Below are the code and all the weights of a small trained network. Each question names an input and a class and asks about switching units off, where a switched-off unit gives its printed mean instead of its output.

import numpy as np


def w(rows, s, z=0):
    codes = np.array(rows[::2]) - 128.0
    scale = np.full(codes.shape[1], s)
    scale[-1] = z or s
    return codes * scale


def norm(h):
    return h / np.sqrt((h * h).mean(-1, keepdims=True) + 1e-5)


def f(y):
    return y / 2 * (1 + np.tanh(0.7978845608 * (y + 0.044715 * y**3)))


def log_softmax(a):
    a = a - a.max(-1, keepdims=True)
    return a - np.log(np.exp(a).sum(-1, keepdims=True))


def net(x, mask):
    res = np.array(x, float).reshape(1, 8) / 4 @ E
    u = 0
    for l in range(3):
        y = f(norm(res) @ A[l][:, :-1].T + A[l][:, -1])
        res = res + np.where(mask[u : u + 10], y, B[l][:, -1]) @ B[l][:, :-1]
        u += 10
    return log_softmax(norm(res)[-1] @ U[:, :-1].T + U[:, -1])


A, B = {}, {}
E = w([
[124,131,135,122,120,133,124,122,130,132,127],'x0',
[115,214,236,183,156,56,77,221,152,251,180],'x1',
[129,119,137,132,133,130,137,129,121,128,129],'x2',
[123,130,128,124,118,137,135,132,130,133,132],'x3',
[115,185,98,239,167,176,152,10,207,112,164],'x4',
[206,116,70,167,177,250,1,193,78,174,145],'x5',
[130,115,133,139,135,118,130,125,116,124,134],'x6',
[126,126,132,125,144,136,144,135,129,129,120],'x7',
],0.009)
A[0] = w([
[145,184,191,132,115,39,155,150,156,166,157,68],'L0N0',
[148,50,69,41,75,133,124,164,143,117,108,90],'L0N1',
[84,128,126,62,117,102,113,101,89,108,125,57],'L0N2',
[167,79,108,113,152,175,45,191,64,133,130,67],'L0N3',
[148,74,74,198,119,207,78,94,131,118,98,3],'L0N4',
[179,190,157,178,124,111,160,125,166,165,186,36],'L0N5',
[139,71,116,63,101,2,190,188,113,119,112,79],'L0N6',
[79,166,77,164,185,249,92,136,59,111,211,33],'L0N7',
[192,129,96,39,120,102,144,52,184,134,57,134],'L0N8',
[173,126,119,65,138,125,118,127,16,50,136,100],'L0N9',
],0.0069,0.0043)
B[0] = w([
[61,69,61,91,184,102,96,159,218,88,156,225],'L0N0',
[111,75,113,161,108,159,96,129,132,162,15,206],'L0N1',
[216,142,226,237,115,138,146,154,150,164,112,139],'L0N2',
[17,111,84,57,166,164,120,102,93,228,134,253],'L0N3',
[235,107,170,71,179,154,124,70,192,80,158,199],'L0N4',
[95,36,147,218,131,150,151,137,141,144,1,168],'L0N5',
[194,185,226,159,41,151,147,151,155,121,84,236],'L0N6',
[221,171,161,102,65,144,126,104,147,106,66,215],'L0N7',
[90,125,142,166,136,145,180,160,40,95,160,195],'L0N8',
[57,127,67,140,81,154,74,100,173,186,43,198],'L0N9',
],0.0071,0.0056)
A[1] = w([
[164,170,91,97,152,150,189,46,90,54,197,37],'L1N0',
[123,164,175,55,158,71,94,255,98,167,156,118],'L1N1',
[112,81,164,90,90,54,189,222,143,61,88,76],'L1N2',
[73,132,203,163,127,113,202,98,166,39,165,105],'L1N3',
[90,100,144,135,43,88,174,146,90,151,113,127],'L1N4',
[210,106,157,72,124,154,52,216,101,124,94,127],'L1N5',
[109,66,100,140,128,145,128,178,84,201,182,2],'L1N6',
[160,133,158,147,187,201,62,203,130,203,180,60],'L1N7',
[165,230,159,204,171,100,95,145,167,171,221,31],'L1N8',
[107,71,86,73,154,88,106,140,126,41,152,156],'L1N9',
],0.0082,0.003)
B[1] = w([
[101,138,50,158,97,134,170,132,107,156,246,198],'L1N0',
[177,175,138,98,156,111,100,104,145,177,208,240],'L1N1',
[183,152,163,176,122,172,59,57,142,135,127,235],'L1N2',
[84,101,77,88,130,138,146,174,83,202,133,255],'L1N3',
[180,155,122,190,144,156,122,121,126,81,121,192],'L1N4',
[36,88,114,141,141,81,185,127,146,141,163,235],'L1N5',
[139,124,91,72,90,108,108,152,136,77,90,160],'L1N6',
[156,168,137,127,96,121,179,109,76,54,81,231],'L1N7',
[93,59,164,135,67,146,159,137,129,91,28,176],'L1N8',
[104,171,203,120,91,109,121,101,125,170,126,145],'L1N9',
],0.011,0.007)
A[2] = w([
[74,130,147,139,139,106,128,147,200,166,119,83],'L2N0',
[117,163,124,108,130,121,127,189,75,184,135,115],'L2N1',
[156,52,51,82,148,116,74,179,99,114,83,64],'L2N2',
[128,171,102,53,166,47,130,210,71,86,159,2],'L2N3',
[160,171,165,164,117,144,133,137,66,45,39,79],'L2N4',
[164,229,163,59,124,57,88,146,106,150,151,111],'L2N5',
[104,122,102,16,133,104,91,174,79,113,102,126],'L2N6',
[62,102,134,117,177,120,131,95,174,107,103,77],'L2N7',
[179,133,158,140,163,97,50,134,149,135,198,58],'L2N8',
[244,143,79,119,177,174,95,100,170,28,205,83],'L2N9',
],0.011,0.0063)
B[2] = w([
[125,135,134,132,172,126,119,150,146,107,118,191],'L2N0',
[163,135,127,121,106,126,179,93,142,62,123,194],'L2N1',
[81,127,196,99,145,160,70,142,151,152,160,199],'L2N2',
[181,108,50,112,158,58,224,206,114,39,141,178],'L2N3',
[186,168,146,121,5,86,181,139,90,149,63,232],'L2N4',
[169,138,103,141,153,122,91,123,144,77,217,254],'L2N5',
[110,74,81,98,127,59,122,133,77,121,137,232],'L2N6',
[103,131,165,73,159,70,120,188,154,135,87,156],'L2N7',
[117,157,149,115,71,156,110,79,122,187,179,187],'L2N8',
[178,130,173,162,205,135,94,165,149,95,100,214],'L2N9',
],0.013,0.0067)
U = w([
[190,156,173,166,19,133,167,137,108,119,4,254],'0',
[19,32,90,30,117,159,50,153,74,145,82,96],'1',
[34,117,18,174,113,174,212,79,101,154,211,81],'2',
[238,104,115,166,244,220,99,105,154,29,112,100],'3',
[162,200,213,148,122,93,45,115,214,156,241,77],'4',
[191,114,53,63,134,8,139,188,99,22,191,105],'5',
[4,132,161,166,214,58,162,192,224,173,74,123],'6',
],0.014,0.0032)

Each question gives the input, the list of numbers given to net, and the class t.
The units are the neurons (one row each of A and B). Each row of codes is followed by its name. A weight is (code - 128) times the scale printed after its matrix; where a second scale follows, it is the last column's (A, B and U).
mask holds one flag per neuron, layer by layer. A switched-off neuron (its flag False) gives its mean, the last column of its row in B, instead of its output. The means were averaged over made-up inputs and are rounded, as every weight is.
A unit's drop is (log p(t) with every unit on - log p(t) with that unit switched off) / (log p(t) with every unit on - log p(t) with every unit switched off).
The circuit of an input: a set's keep is (log p(t) with only the set's units on - log p(t) with every unit switched off) / (log p(t) with every unit on - log p(t) with every unit switched off). Starting from the 12 units with the biggest drops (on a tie, the unit counted first), units are removed one at a time, each time the one whose removal leaves the highest keep (on an exact tie, the one counted first), for as long as the keep stays at least 0.8.
circuit, biggest first: the units of the circuit, biggest drop first
most important unit: the unit with the biggest drop
k most important neurons: the k neurons with the biggest drops, biggest first
k most important neurons of layer l: the k neurons of layer l with the biggest drops, biggest first
drop when u is switched off: that unit's drop, to one decimal
input [-5,-8,-2,7,2,-7,-4,3], class 2: most important unit	L1N0
input [-7,-6,-8,-2,2,-8,4,5], class 2: circuit, biggest first	L1N0; L1N3
input [-4,1,8,-2,-1,7,3,-5], class 5: 2 most important neurons	L1N7; L0N3
input [-8,-1,0,-6,1,-8,3,-6], class 2: 3 most important neurons of layer 1	L1N3; L1N7; L1N8
input [0,1,2,-6,0,-7,-2,1], class 4: 4 most important neurons	L1N2; L0N0; L1N7; L0N1
input [-5,-6,-7,0,0,6,-7,-8], class 1: 2 most important neurons	L0N3; L1N2
input [-8,-4,0,-2,1,-6,0,-7], class 2: 2 most important neurons	L1N3; L1N0
input [-7,2,2,7,1,-8,6,5], class 6: 2 most important neurons of layer 1	L1N3; L1N1
input [-8,1,7,6,3,-6,0,4], class 6: 2 most important neurons	L0N0; L1N0
input [0,0,-3,-8,-6,-7,8,-3], class 0: 3 most important neurons	L0N6; L1N4; L2N4
input [-4,0,2,-7,-4,5,-4,-2], class 1: 2 most important neurons of layer 0	L0N9; L0N3
input [-4,-4,4,1,0,0,5,5], class 0: 4 most important neurons	L1N3; L0N3; L1N5; L0N1
input [2,-7,-7,-4,0,2,4,3], class 1: 3 most important neurons	L0N1; L1N2; L0N9
input [-5,3,4,5,1,2,-4,2], class 0: circuit, biggest first	L1N7
input [2,-1,-4,8,-5,1,-6,8], class 1: 2 most important neurons of layer 0	L0N3; L0N1
input [8,-5,8,-3,1,-6,6,-4], class 2: 2 most important neurons of layer 0	L0N5; L0N7
input [1,2,-3,-6,1,8,6,-1], class 0: 2 most important neurons of layer 0	L0N7; L0N0
input [-8,0,0,-4,-8,-3,6,3], class 0: 2 most important neurons	L0N6; L0N1
input [3,1,-1,4,1,-4,8,1], class 6: 4 most important neurons	L1N1; L0N0; L1N3; L1N0
input [-5,-1,-3,8,8,1,1,-1], class 3: circuit, biggest first	L2N9
input [-7,6,2,0,6,0,3,-5], class 6: 2 most important neurons	L0N5; L0N0
input [-8,4,7,-4,5,0,4,5], class 6: drop when L0N5 is switched off	0.7
